Each name stands for a flat space through zero: a line, a plane or more. A row that begins with a name and a colon came from that space; any other row is followed by the name of the space it lies nearest, among the names in its block.
j986_j504: [ 46  -1   3 -13 -29  47  -5  -7  17 -62  17  33  22 -20  15 -18   2   5
 -37 -20   1  20 -13  17  22   5]
j734_j629: [ 46  51  -6 -26  24  50  -3  11  32 -17   9  38  14  30 -17 -52  -9 -19
 -15  -1  22   6  14  24 -23   8]
j946_j496: [ 10  -5  18  21   9  -5   4   4   5 -24  14  37 -29   9   2 -27 -15  21
   0  -7 -20   3 -13  44  -6  10]
j734_j629: [-11  25 -16  -4  48 -34  -6  23   3  44  -3  17  14  -2  17 -21  35 -10
  18  34   3 -34   4   9 -13  42]
j923_j84: [-43 -15 -39  11 -19 -37  13   4 -32  -8  28 -66 -65 -29 -66  40  -5  36
 -11 -17  -8 -36  50 -38  -8 -34]
j986_j504: [ 28  27  64 -31  24  62  11 -12  -9  10 -56 -18  31   2 -26   0  40   6
 -37  29  51  26  44 -39   6  -7]
j851_j247: [ 21  11 -45 -46 -23   5  10 -15   0 -14  12 -45  -4  -1 -10  -4  -8   0
 -11 -50  21 -22  49 -39  15 -40]
j986_j504: [ 18 -42  -7 -22 -85   7  33 -51  21  -8 -42  12  57  19  51  18 -18  69
  -9 -47 -69  24 -54 -19   1 -61]
j674_j20: [  7   1  12 -12 -44   3  15 -16 -38 -22 -73 -38  58  21 -28 -24  42  51
 -45   8 -24 -38 -13 -20  20  28]
j734_j629: [-12  -4 -72 -31 -60  38  11 -26  24  13 -38   9  74 -12  22  21  25  44
   2  31 -41   2 -33  10 -23 -40]
j923_j84: [-27  -9 -32  -1 -13  -6  15   5   9   9 -29 -14  55  45 -12 -12  -6  47
  11 -11 -43  -2 -41 -20 -42 -11]
j851_j247: [ 35  18  30 -32  -4  40  -6 -29  -4  -2 -21  -8  12   6  24  -9   6 -43
  -4   1  48  18  29   1  45  -3]
j923_j84: [ 28  -7  34   4 -11  -3 -10  -7 -17   3  16 -30 -80 -17 -14  36 -42 -68
   0 -23  50   2  45 -11  28 -39]
j946_j496: [ 12   0   6 -18 -11 -60  14 -19 -30  21  15 -43 -72 -27  -2  23   0  -7
 -11 -35  16 -49  69 -37  40 -22]
j674_j20: [ 42  35  29 -38 -32  37  12 -44   2   3 -44  29  42  -7  24 -11  46  12
 -41  34  -3  -2  10  14  37  20]
j851_j247: [-28 -24   1  17  -7  -9  18 -20  23  31  13  24 -35   6  17  38 -37  29
  35  -2 -36  39 -14  15 -32 -57]
j734_j629: [  6  -9 -11  -2 -38 -22   7 -11  13  56 -39  18  18   1  30  36  -7  -5
  13  19 -35 -14 -37  -1 -24 -31]
j986_j504: [-41  21 -22 -16  48  39  16 -11  18 -23  18  10  39  34  -6 -49  23  68
  17   4  -9  41  14  14 -15  17]
j734_j629: [  4 -10   7 -28 -23  62   5 -48  22 -43   6  27  65  -3  59 -11  18  29
  -4 -10  -6  68 -19  13  45   4]
j946_j496: [  0 -19  -3  21  32  -3 -16  31   2  -6  21   2 -39 -11   0  -2 -23 -29
  27  -6  27   3   4  21 -14 -15]
j734_j629: [ 21  -2  42 -11 -49  28  11 -57  10   1 -17  53  19 -35  56  30  29  19
 -26  35 -27  34 -18  31  45   4]
j946_j496: [ 26 -25  79  10 -11  20 -16 -29 -34 -31 -25   7  -7 -34  47   3  28 -32
 -13  21  37  21   2  34  86  34]
j923_j84: [  8  32 -58 -33 -11  51   6  -7  10 -13  -5   5   5 -28 -28 -10  34  32
 -17  37   8 -19  41  31 -15 -23]
j674_j20: [ -9 -48 -55  20   5 -21 -22  39 -20   9 -25 -16 -29 -47  17   7  10 -13
  46  30  17 -51  -4  55 -13 -33]
j851_j247: [-23  30 -10  18  28  -1  -4  17  13  -1  43  19 -23  16 -38  -9 -15  -6
   1  13  -9   8   2  12 -30  26]
j986_j504: [ 23   5 -65  -5 -21 -42 -32  35  -5  14  33  -7 -28 -72   8  30  12 -74
  -8  11  22 -72  12   0  14  11]
j923_j84: [ -3 -74  61  29   6 -30   7 -14 -18  12 -36  -4 -29   6  62  14 -26  11
  47 -26  -1  27 -24  16  21 -41]
j986_j504: [-36 -27 -47 -14 -67  -7  -4 -35 -18  25 -35 -66  34  15  18  43 -17 -24
  34  -6  -7  -3 -20 -23  23 -40]
j946_j496: [-11 -35  28  43  48 -19   4  42   0 -18   8  14 -27   9 -16 -19 -17  39
  13 -18 -12  10 -21   8 -42  -3]
j674_j20: [ 34  34   3 -24 -83  40   1 -58  22  -1   6  32   4   0  14  33 -24 -41
 -30  11 -17  24 -11  19  31 -14]
j946_j496: [ 45   2  37  19   3 -35   7  10   2 -18  28  51 -65 -27   1 -11  -6  11
 -34 -14 -19 -28   8  27   4  15]
j946_j496: [-18  31   6   5   2  34 -20 -29  21 -33  74  18 -11  45   7 -15 -55 -67
  22 -22  15  67  -9  28  34  35]
j986_j504: [ 32   3  50  24  23   3  -7   2  44  15  56 106 -48 -51  52  31 -12 -28
  -4  23  -8  45 -17  43  -4   7]
j734_j629: [  5  15  38 -10 -17  47   8 -29  16 -10 -20   3  51  61  -3 -10 -27  -5
  -8 -15  -6  58 -30 -19   0   1]
j946_j496: [-20 -19  29  12 -38 -34  18 -44 -27 -25   5 -28 -23  37   0  -5 -27  29
  -3 -45 -34   5  -4  -6  43   8]
j946_j496: [ -2 -53   5  21  44 -70   3  53 -33   8 -23 -40 -23 -20   0 -11  16  31
  14 -32   9 -56   9 -33 -16  -9]
j734_j629: [-31  -2   8   1  33  60   9  -2   7 -53   6   6  47  19 -18 -38  25  70
  -5   5  -3  56  -5   8  -9  19]
j923_j84: [ -7  26  26  10  53 -35 -12  25  -7  29  36 -26 -44  27 -29   0 -32 -67
  14 -21  41  -3  32 -40  -4  22]
j986_j504: [ 11   4  40  20  12 -17  -6  24 -43 -28 -38 -36   4  37 -48 -46   7  -4
 -25  -6  12 -40  -4  -6  10  51]
j851_j247: [  14   30    1  -25 -101  -29   20  -55  -27   27  -42  -50    0   36
  -37   34  -20  -14  -43  -14  -35  -45    6  -46   26  -13]
j986_j504: [ 79  17  59 -18 -38  36   3  -6 -25 -58 -55 -11  28  18 -33 -43  14   0
 -77 -22  17 -25   4 -14  34  26]
j674_j20: [ 29  44   7 -27 -41  35  -7 -40   6  12  27  -3 -48 -21 -15  45 -23 -74
 -22  13  37  13  50   0  34 -25]
j923_j84: [ 12 -52  45  31  10 -13  -2   5  -9 -32 -12  33  -6 -16  48 -19   6  30
   9  -9 -15  13 -35  41  21  12]
j986_j504: [-15  13 -55  -6  12 -20  -8  20  -7   6  31 -36 -40  -9 -34   2 -11 -24
  14  -9  22 -37  40  -8 -12 -15]
j674_j20: [ -4 -35  50   6  26 -35  -8 -16 -19  21  10 -13 -33 -23  65  23  -1 -40
  34 -18  37  20  18 -10  59   1]
j923_j84: [ 14   5  20 -14 -79  28   3 -40   5  64 -79 -13  44  25   7  65 -23 -47
  -3  35 -12  18 -40 -25 -10 -49]
j986_j504: [ 37  45  -6 -47 -29  32  -5 -34   5   2   3  -6  14  -6   9   2  10 -50
 -25   2  33  -4  36 -11  44   6]
j851_j247: [ 18  22  22   2   3  20 -21  13 -12  -4 -22  12  33 -19  -4  -7  39 -37
 -28  48  22 -13 -11  10  20  56]
j923_j84: [ 36   6  46   2  24  -6  -3  17 -21 -27 -21  -9   2  23 -12 -49   7  -9
 -23 -22  24 -21   8  -6  19  38]
j946_j496: [ 15  14  -5 -44  13  36  13  -8   2 -26 -29  -6  84  -1  15 -42  64  55
 -31  -4   8   2  13 -29  19  27]
j946_j496: [ 14 -50  -6   7 -20 -38   3  30 -32  28 -78 -32  10 -47   4  28  39  30
  -8  20  -6 -65 -11 -21 -16 -33]
j851_j247: [-19  34  69   1  67  38  17  -9   3  -5 -26  23  49  65 -15 -60  29  49
  -5  25   0  51  -2   5 -10  57]
j734_j629: [-61  -9 -37  23  55 -10   2  41  11 -15  45  -7  12   5 -35 -12   6  51
  16  -7 -18  16  -8 -22 -49  17]
j674_j20: [ 23  63 -60 -51  12  81 -11  -2  10 -53  20   5  29 -18 -30 -57  48   1
 -30  29  44 -13  58  39  17  27]
j734_j629: [ 64 -33  39 -20 -27 -28 -13 -26   7  -1  21   8 -18 -17  97  17 -39 -80
  12 -74  33  14  -4 -21  74 -21]
j851_j247: [ 72  22  29 -41 -27 -13  19 -25 -14   3 -17 -13 -46 -17  -3  -2   4  -8
 -46 -34  24 -45  65 -25  35 -28]
j946_j496: [-48 -32   5  15 -11  35 -11 -15 -13 -18 -34 -35  64  44  12  -5  -9  -1
  37   7   1  51 -49   6  14   8]
j674_j20: [-13  -4 -11  -4  51   2  11   9  13  19  -9  16  -4  16  18 -30   6  34
  41   6   3   7  13  28 -30 -21]
j986_j504: [  5 -17 -13   9  11 -29   6  42 -20  -2 -38 -17  17 -14 -27 -17  35  46
 -20   6 -14 -56  -7 -17 -30   9]
j986_j504: [ -9 -23 -30   5 -34  -9   1   9 -11  32 -57  -1  27 -40   7  33  40  27
  -2  54 -26 -38 -26  12 -22 -19]
j946_j496: [ 20  -8  36  -7   4  42  -3 -18 -14  11 -53  18  -7 -43  28  10  45   3
   2  64  32   6  23  52  25 -15]
j851_j247: [ 24  10 -11  -4  52 -15   5  24  21  -4  60  37 -76 -42   2 -12  -2  10
   2 -17  19 -13  55  19 -17 -20]
j851_j247: [ 14  36  36 -21 -25  41  35 -56  26  -4 -23  41  28  66  -1 -29 -15  53
 -19  -5 -44  43 -12  18  -9  -7]
j923_j84: [-19  36  -1  32  61 -26 -20  46  22  -7  81  36 -17  19 -28 -26 -22 -38
   1  -6  -3   8 -17  -2 -28  72]
j674_j20: [-17  14  10  10  35 -31  -6   8  12  56  13  22 -15   5  21  15  -5 -35
  30  24   2   3  -4   4 -14  14]
j674_j20: [  2 -21 -52  14  11  -9 -16  44  23  -2  21  39  12 -49  24   5  16   5
  10  18 -15 -19 -33  26 -33   1]
j851_j247: [-24 -52  38  42  76 -42  -1  63 -32 -23 -15 -35  -1  11 -21 -37  13  45
  13 -30  12 -12 -10 -32 -22  26]
j851_j247: [  4 -27  33 -14 -15  23  19 -18  -6  13 -66 -15  50   1  18  17  26  47
  -9   6  -6  22 -12 -33  -2 -32]
j734_j629: [ 35 -19   2 -12 -20   9 -13 -22  19 -49  73  16 -34 -23  54   4 -45 -47
   5 -71  24  37  10   5  57 -17]
j674_j20: [-44  48 -25 -34  38 -21  23 -14  -4  59 -11 -39  21  41 -27 -10  27  27
  14  13   1 -17  48 -48 -19   9]
j923_j84: [ 19 -75  84  52  46 -62  -6  45 -62 -43 -25 -25 -57 -37   8 -25  22  27
  -9 -30  24 -39   7   2  37  28]
j674_j20: [ 11 -18  98   2  27  14  25 -30  -2 -45  -3   9  21  54  24 -43 -12  52
 -14 -62  -6  68  -8 -27  34  21]
j734_j629: [  5  12  15  -8  -8  46   7 -17 -17 -21 -44  -2  13   3 -22 -22  32  34
 -18  39   6   0  16  35   9   4]
j851_j247: [-25  39 -88 -28  10  41  -3  15  31 -29  56 -13  32  10 -44 -19  -2  12
  -5 -14   4  10  19 -20 -34  -1]
j923_j84: [ 31  43 -18 -23 -82  49 -12 -62  33 -47  87  57 -20 -47  22  37 -17 -49
 -48   1 -12  40   6  34  65  17]
j674_j20: [ 13 -18 -25  -4  -4  -6 -12  11   8   3 -13  40  39 -47  61  -5  44   6
   6  31 -12 -21 -31  36  12  21]
j923_j84: [-11 -30   2   4  -6 -16   0  -5 -15  -4 -10  10  16 -61  40  19  56  38
  -9  27 -13 -11  -6   8  31  18]
j734_j629: [  8  12  44  24 -10   5   9 -16  32  30   0  58 -17  46   6  13 -54 -14
  11   7 -38  43 -45  26 -37 -15]
[ 52 -12 -56 -32 -54   1   6  11   8 -33 -13   7  31 -54  10  -3  33  40
 -49 -21 -22 -55  -4 -13  -1 -22] : j851_j247
[-62 -44 -13  57  31 -64 -19  49 -37  30  -5 -55 -43   3 -32  25 -21 -25
  51  12   6 -31 -17  -6 -29   0] : j986_j504
[ 17 -19  15 -22  13 -11   3  12 -26  41 -74 -65  19  13   1   5   9 -18
  16 -11  45 -28  24 -52  -3 -41] : j923_j84
[-40 -37 -42  14  98 -52  -5  62   9  25  12   5  22  -8  43 -39  30  40
  64  -8   2 -19 -12   0 -42  13] : j734_j629
[ 11   6  78  21 -38 -21  12 -33 -52 -11 -23 -36 -69  12 -53  18 -15  -8
 -42  -2   1 -19  32  -8  43  11] : j923_j84
[ -7  -8  12 -21 -18 -11  15 -41  18  24   1   4  40  27  57  14 -13   5
  17 -34 -21  38 -21 -35  22 -11] : j986_j504
[-76  -8 -50   5  12 -23  13 -10   7  26  11 -10  30  16   9   7  14  54
  40  14 -42  12 -17  -3 -22   3] : j851_j247
[-23 -27 -25  -2   5 -10  -5  24 -19  12 -38 -44  46 -17  -2  12  35  17
   7  11   8 -21 -10 -37  -9  -3] : j986_j504
[ 10   3  28  34 -23  -3 -11  31 -10   8 -42  15  30   1 -38  15  10 -11
 -38  44 -26 -21 -57  -5 -31  37] : j923_j84
[ 28  11  22 -26 -43  65  12 -37  10 -56 -21  26  74   2   9 -21  33  49
 -55   1 -22  35 -22   0  30  24] : j946_j496
[-53 -21  30  31   4 -50   7 -26 -20  39  15 -49 -73  61 -11  30 -78 -35
  61 -36   0  26   9 -14   4 -35] : j851_j247
[ 10  -4  10 -14  50 -13   1  21  -9  10 -20 -30   7  27   6 -37   2  -7
  22 -28  37 -13  24 -24  -3  -4] : j923_j84
[-15 -18 -66 -28 -14   7  18   7  -6 -17 -40 -28  67 -11  -3 -23  52  89
  -9  -1 -26 -34  -2 -17 -19 -16] : j923_j84
[ 82  -5  52 -15  -7   2  10  17   3 -40 -12  16  12 -12  -1 -23   5  16
 -66 -55   6 -15   2 -46   8   3] : j986_j504
[-31  -5 -41   7 -88   1   8 -40  -5  31 -31 -10  -6  -1 -16  58 -16   8
   6  42 -51 -11 -27  27 -12 -42] : j734_j629
[ -7  34 -37   1  38  23 -18  32  -3  -8  18 -13 -30   2 -52 -26  -1 -32
  11  28  41 -21  37  32 -23   8] : j674_j20
[  0  10  16   2   6 -11  -7   1   0  10  20  -3  -7  -5   0  15  -4 -32
  -7  -4  12   6   5 -24  12  18] : j946_j496
[-60 -34   3  27  87   2  16  41   7 -24  15 -19  22  45 -26 -42  -7  85
  37 -36  -8  46 -10 -28 -59  -5] : j851_j247
[ 23 -10  27 -28  12  23   5 -22  -7 -13 -13 -32  -4  25  22 -20 -18 -15
  17 -45  46  24  36 -16  34 -33] : j851_j247
[ 16  42 -19 -52  25  17   9 -36  11  -6  34  -2 -16  16  26 -43   4 -10
  14 -27  36   4  69  12  41  -1] : j851_j247
[ 24  10  62  11  -7  -5  -2 -28  -2  12  -2  30 -36  17  25   2 -26 -42
   3   4   5  18  -3  31  32  12] : j734_j629
[-87 -40 -71  30  75  11 -30  61 -14 -78  63 -63  32  14 -31 -52   1  20
  52 -35  32  26  -9  -7 -10  39] : j986_j504
[ 33   1 -16 -42 -27  60   0 -35  20 -26 -24  17  56   8  52 -28  10   3
   5  -8  12  27  -7  29  30 -19] : j734_j629
[ 55  39  31 -10 -69  38 -14 -30   5  -6   0  34 -11 -30  -8  38  -5 -68
 -58  34   7   2  -4  15  35  15] : j674_j20
[-32 -15  22  22  27 -15  -2   6 -26   6 -25 -37  -9  47 -16 -20 -18  -4
  35  -4  11   4  -4   5  -3   6] : j734_j629
